Here is a tiny trained network, its code and every weight. The questions are about switching its units off for an input and a class, where a switched-off unit gives its printed mean instead of its output.

import numpy as np


def w(rows, s, z=0):
    codes = np.array(rows[::2]) - 128.0
    scale = np.full(codes.shape[1], s)
    scale[-1] = z or s
    return codes * scale


def f(y):
    return np.maximum(y, 0)


def log_softmax(a):
    a = a - a.max(-1, keepdims=True)
    return a - np.log(np.exp(a).sum(-1, keepdims=True))


def net(x, mask):
    res = np.array(x, float).reshape(1, 8) / 4 @ E
    y = f(res @ A[0][:, :-1].T + A[0][:, -1])
    res = res + np.where(mask, y, B[0][:, -1]) @ B[0][:, :-1]
    return log_softmax(res[-1] @ U[:, :-1].T + U[:, -1])


A, B = {}, {}
E = w([
[76,131,183,106],'x0',
[225,73,194,138],'x1',
[93,102,136,85],'x2',
[21,160,121,254],'x3',
[129,224,86,106],'x4',
[161,226,169,145],'x5',
[110,190,191,175],'x6',
[152,66,122,199],'x7',
],0.0097)
A[0] = w([
[108,179,106,144,3],'neuron 1',
[83,165,96,177,61],'neuron 2',
[163,175,120,125,2],'neuron 3',
[185,91,165,146,2],'neuron 4',
[185,124,134,144,60],'neuron 5',
[95,60,10,159,177],'neuron 6',
[67,217,48,131,142],'neuron 7',
[126,110,122,204,87],'neuron 8',
[10,114,127,117,122],'neuron 9',
[202,148,100,131,143],'neuron 10',
[142,195,190,94,72],'neuron 11',
[161,142,112,39,137],'neuron 12',
[100,192,60,124,125],'neuron 13',
[126,97,194,134,124],'neuron 14',
],0.013,0.0059)
B[0] = w([
[6,134,77,136,159],'neuron 1',
[156,176,93,158,189],'neuron 2',
[76,115,157,93,151],'neuron 3',
[49,186,107,178,174],'neuron 4',
[21,153,155,119,163],'neuron 5',
[2,77,171,108,250],'neuron 6',
[77,240,118,193,245],'neuron 7',
[85,71,50,107,186],'neuron 8',
[51,140,221,210,216],'neuron 9',
[74,102,144,171,194],'neuron 10',
[115,59,96,99,194],'neuron 11',
[126,160,68,96,230],'neuron 12',
[90,187,129,111,206],'neuron 13',
[168,148,93,173,177],'neuron 14',
],0.0095,0.012)
U = w([
[253,148,142,155,3],'0',
[122,144,157,153,245],'1',
[128,172,63,91,90],'2',
[88,9,46,40,61],'3',
[143,119,133,90,125],'4',
],0.014,0.005)

Each question gives the input, the list of numbers given to net, and the class t.
The units are the neurons (one row each of A and B). Each row of codes is followed by its name. A weight is (code - 128) times the scale printed after its matrix; where a second scale follows, it is the last column's (A, B and U).
mask holds one flag per neuron, in row order. A switched-off neuron (its flag False) gives its mean, the last column of its row in B, instead of its output. The means were averaged over made-up inputs and are rounded, as every weight is.
A unit's drop is (log p(t) with every unit on - log p(t) with that unit switched off) / (log p(t) with every unit on - log p(t) with every unit switched off).
The circuit of an input: a set's keep is (log p(t) with only the set's units on - log p(t) with every unit switched off) / (log p(t) with every unit on - log p(t) with every unit switched off). Starting from the 12 units with the biggest drops (on a tie, the unit counted first), units are removed one at a time, each time the one whose removal leaves the highest keep (on an exact tie, the one counted first), for as long as the keep stays at least 0.8.
circuit, biggest first: the units of the circuit, biggest drop first
k most important neurons: the k neurons with the biggest drops, biggest first
drop when u is switched off: that unit's drop, to one decimal
input [0,-1,-2,-5,1,3,5,-3], class 3: circuit, biggest first => (neuron 11; neuron 7)
input [3,6,-6,4,6,8,7,-3], class 2: 4 most important neurons => (neuron 9; neuron 11; neuron 6; neuron 1)
input [-5,4,-1,6,-6,5,-2,6], class 3: circuit, biggest first => (neuron 8)
input [0,6,-1,4,0,-4,4,3], class 3: 3 most important neurons => (neuron 8; neuron 7; neuron 9)
input [8,6,-2,7,-7,-6,-2,3], class 3: 3 most important neurons => (neuron 8; neuron 7; neuron 6)
input [-6,-3,5,7,7,-3,-1,1], class 1: 2 most important neurons => (neuron 9; neuron 6)
input [8,5,-3,-5,5,4,0,-5], class 3: 2 most important neurons => (neuron 11; neuron 7)
input [0,-5,2,-4,-1,5,8,4], class 2: 2 most important neurons => (neuron 9; neuron 6)
input [-3,5,-7,-3,1,5,1,-6], class 3: 2 most important neurons => (neuron 11; neuron 7)
input [5,0,4,-2,6,-1,0,5], class 4: 3 most important neurons => (neuron 7; neuron 6; neuron 8)
input [-4,6,-1,-2,7,3,-5,-4], class 3: drop when neuron 2 is switched off => 0.1
input [-8,4,4,-4,-5,-1,8,-8], class 3: drop when neuron 14 is switched off => -0.1
input [-5,8,-1,-3,5,-2,1,-2], class 3: drop when neuron 9 is switched off => 0.7
input [1,5,-2,-4,6,0,-4,1], class 3: drop when neuron 2 is switched off => 0.3
input [0,8,4,-6,-2,-7,5,8], class 1: circuit, biggest first => (neuron 4)
